[[  2 -14   1  -8   6  16]
 [ -1   3  -5   2  -6   7]
 [ -1  -3   5  -3   2 -16]
 [  4   6  11  13  27  -4]
 [ -2   3  -1   0   4  -7]
 [  2 -14  -3   7  -4 -10]]
|
[[  2  -1  -1   4  -2   2]
 [-14   3  -3   6   3 -14]
 [  1  -5   5  11  -1  -3]
 [ -8   2  -3  13   0   7]
 [  6  -6   2  27   4  -4]
 [ 16   7 -16  -4  -7 -10]]

[[ -3 -13   8 -22 -11 -21  13   5]
 [ -5 -15   9 -21 -15 -17  13   2]
 [  9 -33   0  13   1  -1  13  -3]
 [ -7  26  -9   2   3  21  -8 -14]
 [ 11  13 -10  17  25   5 -11   7]
 [  4 -31   8  16 -11   0   5   1]
 [ -2  -8  16  21 -16   1 -17  14]
 [ -2   6  -7  20   0  27  -5 -16]
 [  8  -7 -16 -12  19  -2  21 -13]]
|
[[ -3  -5   9  -7  11   4  -2  -2   8]
 [-13 -15 -33  26  13 -31  -8   6  -7]
 [  8   9   0  -9 -10   8  16  -7 -16]
 [-22 -21  13   2  17  16  21  20 -12]
 [-11 -15   1   3  25 -11 -16   0  19]
 [-21 -17  -1  21   5   0   1  27  -2]
 [ 13  13  13  -8 -11   5 -17  -5  21]
 [  5   2  -3 -14   7   1  14 -16 -13]]

[[ 10  10  -3]
 [ 18  18 -11]
 [-32 -31  36]
 [-15 -15  20]
 [ 14  14  -7]
 [ 10  10  -3]
 [ 14  14  -7]]
|
[[ 10  18 -32 -15  14  10  14]
 [ 10  18 -31 -15  14  10  14]
 [ -3 -11  36  20  -7  -3  -7]]

[[ -6  19 -11 -14   4 -10 -13]
 [ -7  21  -9 -13   3  -9  -8]
 [-14  27  -2 -13  -3  -8  -2]
 [-16  24  -3 -12  -2  -8   4]
 [ -8  20  -9 -13   3  -9  -7]
 [ -8  11 -15 -13   9 -12  -9]
 [-19  31   4 -10  -7  -5  11]
 [ -5  31  -3 -15  -4  -7 -13]]
|
[[ -6  -7 -14 -16  -8  -8 -19  -5]
 [ 19  21  27  24  20  11  31  31]
 [-11  -9  -2  -3  -9 -15   4  -3]
 [-14 -13 -13 -12 -13 -13 -10 -15]
 [  4   3  -3  -2   3   9  -7  -4]
 [-10  -9  -8  -8  -9 -12  -5  -7]
 [-13  -8  -2   4  -7  -9  11 -13]]

[[ 22 -13 -13  20  22  21  19]
 [ 25 -16 -15  23  26  24  22]
 [  5   1   1   4   5   4   4]
 [ 28 -18 -18  26  29  27  25]
 [-12  14  14 -12 -13 -12 -11]
 [-12  14  14 -12 -13 -12 -11]
 [-19  20  20 -18 -20 -18 -17]]
|
[[ 22  25   5  28 -12 -12 -19]
 [-13 -16   1 -18  14  14  20]
 [-13 -15   1 -18  14  14  20]
 [ 20  23   4  26 -12 -12 -18]
 [ 22  26   5  29 -13 -13 -20]
 [ 21  24   4  27 -12 -12 -18]
 [ 19  22   4  25 -11 -11 -17]]

[[  4   2  -1  21  -1  -9  -3  -7  -4]
 [  5   1  -5  28   3  -1  15  -1   4]
 [ -1   4   0  13   2   3 -12  10  -1]
 [ -3   5   0   1  -3   0  14   3   7]
 [ -6  -2  -1  15   3  -5   1   3   4]
 [ -4   3   0  13   1  -2  -5  -3  -5]
 [ -3  -1   1 -35  -3  -1   6  -7   1]
 [  4  -7   2 -20   1  10   2   4  -2]
 [  4   1   1  -9   1   8  -1  -5   5]]
|
[[  4   5  -1  -3  -6  -4  -3   4   4]
 [  2   1   4   5  -2   3  -1  -7   1]
 [ -1  -5   0   0  -1   0   1   2   1]
 [ 21  28  13   1  15  13 -35 -20  -9]
 [ -1   3   2  -3   3   1  -3   1   1]
 [ -9  -1   3   0  -5  -2  -1  10   8]
 [ -3  15 -12  14   1  -5   6   2  -1]
 [ -7  -1  10   3   3  -3  -7   4  -5]
 [ -4   4  -1   7   4  -5   1  -2   5]]
